[[ 13  -1  -1  67 -31 -68  24]
 [ 39  49 -35   3 -71 -49  -1]
 [ 62   6 -40  30 -63 -18   0]]: 13

[[ 16   5  32  -4  -7   2]
 [  5 -13 -15 -10 -28 -40]
 [ 19  63   6  -1  -7  34]]: 16

[[ 18 -20  15  15  22]
 [ 45   7   4 -53 -55]
 [-81  55 -58  20   5]]: 18

[[ -9  -4  -2  -2  -1   1]
 [-70 -32  14 -24  -1  24]
 [-46 -21   4 -15  -2  13]]: -9

[[-13   6   8  -9 -33  -5 -15]
 [ 14   6   5  17  -8 -37  -9]
 [-11  44  61  16  16  -5 -18]]: -13

[[ 18 -39 -14  -3  38]
 [-22   1 -67 -30 -14]
 [ 18 -32 -13 -12  38]]: 18
---
Input:
array([[-17, -21, -22, -32, -19, -18,  -2],
       [-12, -24,  -8, -39, -20, -18,  48],
       [-20, -21, -34, -35, -19, -22,  18]])
Output: 18

Input: array([ 24, -42,  46,  17])
Output: 17

Input: array([-48,  46,  41,  36, -12,  38,  -2])
Output: -2

Input:
array([[4535, 8182, 4224, 1118],
       [2985, 7654, 5111, 2830]])
Output: 2830

Input:
array([[335, 374, 462, 269],
       [764, 441, 926,  96]])
Output: 96

Input: array([-558,   17,  516,  222,  296,  793,  -44])
Output: -44

Input:
array([[24, 41, 66, 39, 80],
       [37, 76, 47, 55, 36]])
Output: 36

Input: array([1731, 9110, 6532, 7500])
Output: 7500

Input: array([5146, 1066, 9709, 5718, 1882])
Output: 1882
---
array([[55, 75, 54, 39, 52, 62, 43, 43, 49, 19, 54, 34, 44, 50],
       [56, 90, 53, 46, 59, 73, 39, 47, 50,  7, 53, 29, 46, 52],
       [20, 33, 47, 57, 30, 45, 51, 32, 34, 70, 47, 52, 61, 52],
       [57, 80, 51, 48, 58, 71, 40, 50, 53, 11, 51, 34, 44, 48],
       [22, 35, 44, 58, 31, 45, 46, 31, 35, 72, 44, 53, 59, 50]]) ⇒ 50

array([[548, 504, 609, 443, 607, 384, 332, 677, 413, 503, 691, 571],
       [553, 535, 486, 538, 541, 485, 436, 623, 540, 501, 581, 583],
       [635, 538, 570, 599, 483, 505, 535, 581, 494, 530, 658, 584],
       [534, 570, 466, 498, 548, 553, 600, 453, 474, 434, 542, 508],
       [518, 566, 500, 614, 478, 528, 578, 509, 564, 557, 495, 495],
       [556, 511, 494, 183, 703, 507, 479, 512, 218, 237, 783, 687],
       [476, 508, 630, 433, 613, 439, 429, 552, 441, 517, 580, 452],
       [472, 525, 485, 475, 570, 550, 509, 518, 555, 480, 491, 515]]) ⇒ 515

array([[27, 66, 69, 60, 60, 50, 51, 61, 33, 66, 61, 31, 30],
       [78, 29,  5, 36, 41, 48, 55, 33, 63, 28, 33, 68, 71],
       [31, 71, 71, 54, 68, 63, 56, 57, 29, 73, 58, 29, 34],
       [59, 36, 56, 83, 26, 31, 32, 79, 72, 30, 77, 74, 62],
       [52, 60, 39, 11, 69, 71, 70, 17, 37, 57, 14, 36, 52],
       [41,  5, 23, 63,  3,  0,  6, 63, 51, 19, 59, 66, 30],
       [58, 31, 51, 77, 27, 26, 28, 73, 72, 32, 73, 76, 59],
       [54, 71, 81, 54, 60, 65, 71, 53, 49, 65, 56, 36, 66]]) ⇒ 66

array([[342, 209, 650, 377, 416, 394, 274],
       [442, 486, 315, 433,  85, 415, 456],
       [392, 334, 481, 398, 414, 404, 369],
       [490, 654,  93, 592, 379, 428, 548],
       [311, 120, 756, 357, 422, 384, 224],
       [298, 123, 783, 358, 442, 382, 221],
       [444, 508, 292, 426, 402, 419, 462],
       [406, 400, 426, 415, 418, 400, 402]]) ⇒ 402

array([[20, 12, 29, 79, 56, 12, 15, 18, 17, 17],
       [14, 17, 16, 18, 56, 79, 27, 17, 18, 16],
       [18, 19, 17, 17, 15, 21, 23, 72, 61, 22],
       [16, 17, 19, 16, 15, 15, 59, 79, 27, 17],
       [13, 50, 80, 24, 23, 13, 14, 16, 20, 15],
       [58, 82, 22, 20,  9, 20, 21, 20, 16, 19]]) ⇒ 19

array([[6245, 6666, 6397, 6615, 6215, 6191, 5342, 6255, 6703, 6419, 6720],
       [6404, 6231, 6341, 6251, 6416, 6426, 6775, 6400, 6215, 6332, 6209],
       [6506, 5950, 6305, 6017, 6546, 6578, 7699, 6493, 5900, 6276, 5879],
       [5901, 7607, 6518, 7403, 5780, 5681, 2243, 5941, 7760, 6607, 7826],
       [6344, 6396, 6362, 6389, 6340, 6337, 6232, 6345, 6400, 6365, 6402],
       [6527, 5893, 6298, 5969, 6572, 6609, 7888, 6512, 5836, 6265, 5812],
       [6071, 7143, 6459, 7015, 5994, 5932, 3769, 6096, 7240, 6514, 7281],
       [6268, 6603, 6389, 6563, 6244, 6225, 5550, 6276, 6633, 6406, 6646],
       [6246, 6662, 6397, 6612, 6217, 6192, 5354, 6256, 6699, 6418, 6716],
       [6696, 5430, 6238, 5582, 6786, 6860, 9411, 6666, 5317, 6172, 5268],
       [6479, 6024, 6315, 6079, 6512, 6538, 7455, 6469, 5983, 6291, 5966],
       [6623, 5630, 6264, 5749, 6694, 6752, 8755, 6600, 5541, 6212, 5502]]) ⇒ 5502
---
[[7042 7090 5243 6893 7225 5072]
 [2123 2065 8843 5290 4817 9196]] ==> 5072

[[-183  632  690 -698  361  209  570]
 [-465  919  785 -870  459   66  647]
 [-658  902  808 -860  427  202  689]] ==> 647

[[ 869 -130 -413  197]
 [-422 -866  688 -156]
 [-737 -645  -61 -424]] ==> -156

[[5228 6082 5785 6352 5993]
 [5607 8950 5040 1716 2936]] ==> 5993

[[45 58 14 65 41 68]
 [23 71 19 99 36 40]] ==> 68

[[8010 7615 7313 7051 5958 6615]
 [3231 3788 2985 3562 6045 8552]] ==> 6615

[[65 33 68 76 34 67 25]
 [28 73 32 35 60 18 27]
 [53 59 60 57 36 27 62]] ==> 27
---
[[-76   6  73 -60]
 [ 53 -12 -42  -2]
 [-50 -16  13 -15]] value 53

[[  3  17 -50 -62]
 [ 12 -47  78   4]] value 3

[[ 14 -22 -22  12 -69]
 [ 60  46  50  55  44]
 [ 48  18  40  15  71]] value 60

[[ 34 -29   7 -28  19]
 [ 13 -43 -36   8  62]] value 34

[[  3   2 -60  62]
 [ -1  13 -26  63]
 [-14 -54   3  -7]] value -1

[[ -8  60  40  47 -50 -42]
 [-14  21  52 -15 -72 -42]] value -8

[[ 69  29   3  -2]
 [-28 -15 -16 -14]
 [-25  -9  -3  -3]] value -28

[[ 59 -45  23 -21 -32  24  72]
 [ 34 -40  25 -62 -68 -13  47]
 [ 14 -42   0  -7 -59 -48  32]] value 34
---
[[ 23  17   1  36  -8  36  17 -19  -3 -44  16 -11   3]
 [ 13  17  22  46  11  46  12 -19 -33 -49  14 -11   3]
 [ 17  17  33  46  -3  46 -28   7 -33 -49  16 -11   3]
 [-15  17  22  46 -10  46   0 -19 -33 -42  32 -11   3]
 [ 17  -8  36  57  -8  57  -3 -19 -33 -44  16 -12   3]] result: 17

[[-25 -20  13  -3  -4 -15 -30  55  59  41  56]
 [ 27  -2  52 -32 -10  29  10  49  27  39 -28]
 [-25 -19 -34   2 -20 -31 -18 -21  13  11  11]
 [-42 -35 -40 -16 -32 -44 -38 -21   4  -3   5]
 [ 68  54  49  23  40  64  64   9 -18   0 -27]
 [-30 -25 -13   0 -17 -30 -29  22  51  39  43]] result: -30

[[-27 -42 -58 -47 -14 -26  -4  21 -35 -33]
 [-42 -31 -41 -55  -3 -27  -2  18 -45 -35]
 [ 24   9  53  -4  11  55   8 -32  13  61]
 [-63  10  24 -49  28 -21  29 -10 -37 -34]
 [ 40  32  19  57  -5  21 -55  20  16  37]
 [ 38  24  37  31   0  44 -42   2  10  59]
 [-43 -30 -39 -55  -2 -27  -2  18 -45 -35]
 [  7   8  58 -17  18  43  39 -47  15  43]
 [ 39  31   5  68 -10   5 -53  27  22  18]
 [-40 -33 -44 -54  -4 -26  -2  19 -44 -35]
 [-54 -19 -22 -57   8 -26   3  13 -49 -37]] result: -54

[[-15 -39  -5  -6  37  -9  -6 -39 -16 -13   7  15 -11  21  -2  -3]
 [ 11   8  -5  26 -27   1  10  18  -1  22 -29 -15  -1 -13   5  -7]
 [  3   6 -14   2  23  14   0   0  16   3   1   2   2   0  10  69]
 [  6 -11  -7  30 -20  -7   9   3 -11  24 -35 -10 -10  -6   5  25]
 [  2  33  -8 -29  39  28  -7  10  38 -19  38   9  19   0   7  -1]
 [  1  32  27 -33 -26  -1  -5  22   5 -21  33   2  18  -7 -15  24]
 [-12 -14   9 -23  23  -6  -9 -22  -6 -23  25  13  -1  15  -8 -58]] result: -12

[[ 26 -31   0  32  48 -23 -40 -11   1  19 -22  20  31  22]
 [ -2 -44 -20 -55 -13   7  19   6 -44  -4  68   3 -23 -34]
 [-52 -25 -20  16  14  18  51   3   5   4  -3 -51  -5  -1]
 [  5   7  27  47 -10 -31  41 -31  28 -33  -7  28  13  22]
 [ 46  -6 -45 -51  26   8 -24 -28 -57   3 -11 -36 -43   3]
 [  8 -47  10 -39 -40  26 -16 -52 -36   9  -4 -34   8  20]
 [-28  20  -3  27  23 -19  35  28  37   9 -18  10 -12 -32]] result: -28
